What each symbol does to the objects:
ra: x334->x868, x796->x926, x391->x334, x713->x84, x216->x52, x336->x470, x926->x325, x686->x726, x702->x62, x977->x408, x726->x577, x737->x977, x408->x493, x354->x686, x75->x391, x743->x977, x545->x662, x44->x514, x924->x762, x806->x640, x303->x62, x595->x325, x69->x207, x369->x129, x828->x106, x970->x796, x35->x216, x106->x866, x577->x686, x514->x702, x662->x369, x282->x890, x866->x737, x280->x762, x470->x426, x188->x282, x325->x512, x209->x244, x428->x188, x87->x762, x244->x595, x918->x806, x868->x336, x890->x325, x529->x428, x121->x970, x129->x918, x982->x69, x80->x982, x884->x686, x809->x713, x84->x884, x640->x813, x762->x303, x311->x304, x62->x207, x543->x545, x493->x354, x512->x311, x52->x686, x207->x280, x304->x796, x813->x121, x426->x44
ga: x334->x69, x796->x640, x391->x982, x713->x216, x216->x188, x336->x75, x926->x813, x686->x809, x702->x470, x977->x408, x726->x713, x737->x69, x408->x106, x354->x737, x75->x80, x743->x304, x545->x44, x44->x868, x924->x62, x806->x662, x303->x493, x595->x796, x69->x303, x369->x926, x828->x726, x970->x806, x35->x325, x106->x577, x577->x84, x514->x336, x662->x514, x282->x970, x866->x207, x280->x686, x470->x391, x188->x809, x325->x428, x209->x121, x428->x428, x87->x62, x244->x970, x918->x702, x868->x924, x890->x529, x529->x926, x121->x918, x129->x543, x982->x762, x80->x87, x884->x743, x809->x512, x84->x106, x640->x369, x762->x408, x311->x282, x62->x354, x543->x426, x493->x866, x512->x188, x52->x311, x207->x828, x304->x890, x813->x369, x426->x334
bu: x334->x336, x796->x209, x391->x868, x713->x884, x216->x743, x336->x408, x926->x244, x686->x577, x702->x545, x977->x80, x726->x207, x737->x408, x408->x106, x354->x762, x75->x334, x743->x713, x545->x369, x44->x982, x924->x336, x806->x813, x303->x354, x595->x428, x69->x75, x369->x868, x828->x866, x970->x44, x35->x686, x106->x737, x577->x280, x514->x543, x662->x129, x282->x304, x866->x977, x280->x106, x470->x44, x188->x121, x325->x311, x209->x595, x428->x282, x87->x303, x244->x529, x918->x336, x868->x470, x890->x686, x529->x188, x121->x918, x129->x244, x982->x75, x80->x69, x884->x726, x809->x311, x84->x686, x640->x121, x762->x62, x311->x35, x62->x982, x543->x662, x493->x87, x512->x304, x52->x796, x207->x828, x304->x216, x813->x970, x426->x514

In the rows, zero is written as 537.

The rows follow the links: the fewer symbols apart two objects are, the more alike their rows tend to be.

Row, then object:
[454,823,469,343,713,563,901,505,501,317,560,635,689,824,803,467,810,353,340,581,549,576,905,893,578,736,494,421,493,482,590,768,654,485,655,445,602,466,626,355,404]; object x806
[289,805,561,361,723,474,867,521,461,274,652,759,711,676,632,449,713,378,374,476,385,483,894,852,624,789,605,380,506,563,695,670,514,404,653,486,537,372,696,320,418]; object x970
[366,506,703,795,273,466,392,621,422,656,544,54,489,319,678,501,413,634,269,568,690,448,408,477,761,391,690,668,524,474,397,543,596,555,396,119,547,493,339,290,471]; object x743
[395,575,708,786,441,455,353,514,158,425,857,220,465,207,527,409,328,628,378,387,589,634,459,334,510,373,707,634,644,631,642,580,245,535,286,409,597,450,576,370,495]; object x304
[806,624,446,340,563,694,727,231,421,315,538,561,604,815,916,554,786,594,643,686,488,723,849,623,461,458,326,456,615,499,592,764,584,576,693,884,588,629,648,625,434]; object x129
[330,542,575,520,646,488,557,361,402,203,620,807,681,271,253,451,468,464,653,427,219,424,655,483,453,603,725,315,597,739,693,560,304,352,630,743,455,173,823,468,438]; object x595
[898,493,477,338,530,674,605,291,420,410,570,464,491,837,946,608,752,682,691,720,573,739,727,527,460,405,276,601,595,484,556,711,540,623,652,887,618,799,577,706,547]; object x545
[617,389,483,790,321,640,368,536,842,726,139,338,555,396,428,553,470,465,518,680,669,343,365,519,638,369,595,412,489,374,194,552,915,587,622,357,414,363,372,500,363]; object x280
[426,541,693,776,428,523,287,506,151,441,870,251,423,236,570,456,290,674,429,366,573,672,412,301,507,326,684,582,659,652,566,559,236,577,246,477,587,523,593,424,500]; object x311
[473,435,584,619,568,523,367,354,321,279,675,642,538,204,250,504,368,629,751,436,283,513,518,256,390,441,698,403,673,737,671,497,206,466,546,812,471,322,814,602,484]; object x428
[353,426,653,325,623,253,612,846,719,813,561,866,551,625,321,630,503,585,630,494,429,409,383,610,645,852,518,797,378,669,698,246,405,466,567,378,545,691,453,692,844]; object x75

Each walk starts at a row. The symbols on each line, taken left to right, move it on to the next object.
Each answer is a row, close to the row of the object it stands for.
---
[405,479,590,581,561,554,431,330,321,216,674,683,583,209,288,464,416,580,705,399,246,503,596,353,392,443,658,348,661,714,689,531,271,434,616,811,485,274,820,518,407]
ra bu ra ga bu ga ga ga [362,588,665,709,481,498,371,422,122,284,850,391,508,188,414,423,333,620,502,364,417,599,518,328,410,394,723,488,654,691,676,578,177,488,390,610,564,346,716,410,458]
ga ra ra bu bu bu ga bu ga bu [461,497,646,788,294,528,369,556,502,677,416,6,509,352,655,493,462,580,291,607,737,436,379,462,706,341,671,631,538,435,341,626,721,561,438,172,544,462,308,335,409]
---
[412,511,643,680,529,538,347,393,193,284,788,495,503,152,364,470,302,636,631,394,351,567,501,245,395,367,675,436,677,706,649,530,193,475,440,739,528,375,736,489,464]
bu bu ga ra bu ra [210,761,587,498,692,419,778,525,394,260,689,703,720,436,457,423,552,327,354,409,353,425,780,763,546,738,726,369,537,625,664,636,409,382,587,423,519,183,734,272,368]
bu bu ra ra ga ga ga ga ga ga [441,542,665,748,444,540,306,463,150,392,823,274,422,232,556,432,304,663,460,356,550,647,450,259,479,331,679,590,647,661,611,539,236,554,285,570,595,531,603,431,525]
---
[856,566,452,355,544,710,651,260,438,390,531,473,518,830,966,570,776,660,656,694,569,741,782,534,448,412,292,543,613,461,549,787,602,604,650,864,618,732,593,649,491]
bu bu ga ra bu ra [405,616,530,423,670,490,710,338,434,172,591,869,732,447,386,461,608,409,637,492,261,431,819,626,471,634,658,248,552,661,674,650,396,382,785,746,482,207,832,476,396]
bu bu ra ga ga ra bu ra bu [693,431,624,182,536,445,663,459,477,600,554,602,538,800,803,660,739,814,743,679,445,619,628,520,566,625,299,840,505,592,752,485,430,501,646,758,635,872,509,801,832]
---
[767,333,640,242,464,481,573,438,445,610,561,565,510,749,796,681,691,857,812,691,430,629,609,425,584,540,307,798,527,578,682,500,398,572,663,797,616,858,508,825,772]
ra ga ra ra bu bu bu bu [417,385,692,240,544,236,622,766,647,794,528,814,571,666,448,643,597,700,697,576,427,435,447,547,693,819,495,862,394,661,773,301,399,456,624,459,564,714,460,695,884]
ra bu ra bu ga ra [594,345,691,259,536,302,627,612,487,725,595,700,523,764,664,667,716,793,766,640,444,570,566,552,639,675,396,893,440,647,744,418,380,529,689,609,603,897,471,806,872]
---
[247,693,572,428,691,431,743,487,505,269,572,856,732,459,346,466,593,360,493,463,293,366,782,751,531,766,678,278,516,626,678,615,425,372,725,536,520,177,784,377,396]
ra bu ra bu ga ga bu ga [617,704,460,285,657,626,821,329,457,309,560,642,628,844,936,519,849,522,523,659,497,659,932,796,538,600,368,463,539,482,630,787,629,502,731,720,609,615,634,529,452]
bu ra ra ra bu ga [551,372,628,216,567,304,669,719,617,776,513,805,573,782,567,630,671,716,739,600,439,470,521,609,655,819,415,867,402,618,722,333,434,475,614,544,583,811,458,753,895]
---
[417,547,716,833,351,501,329,522,195,524,777,101,426,273,664,444,372,632,332,439,668,607,412,351,592,329,680,654,592,558,511,583,357,603,305,304,598,541,461,371,468]
bu bu ga bu ra bu ra [301,631,729,840,467,444,442,610,205,485,801,168,489,311,633,436,419,531,249,385,669,569,456,479,633,437,735,614,536,541,513,629,418,580,323,178,609,505,451,243,452]
bu ra ga ra bu ga ga bu ra [884,421,537,319,502,589,556,318,421,518,570,496,494,802,919,660,738,756,798,703,541,738,639,443,477,409,311,737,584,528,613,636,456,609,674,866,626,847,536,779,648]
---
[370,397,701,266,586,236,630,801,640,790,560,785,571,646,429,609,553,646,668,545,402,441,472,576,687,847,490,846,375,669,713,286,376,450,582,401,544,761,437,702,878]
ra ga ra bu ga ga bu [406,482,709,753,262,408,462,599,544,692,435,104,558,420,731,539,535,618,326,644,719,353,461,569,822,416,649,650,448,426,341,611,734,592,516,91,536,471,318,285,433]
bu bu ra bu ra ga ga ga ga [404,492,761,771,273,448,422,613,449,666,528,77,529,381,710,530,522,601,280,608,721,428,433,550,810,429,652,686,482,438,391,579,656,600,483,92,549,514,328,290,436]
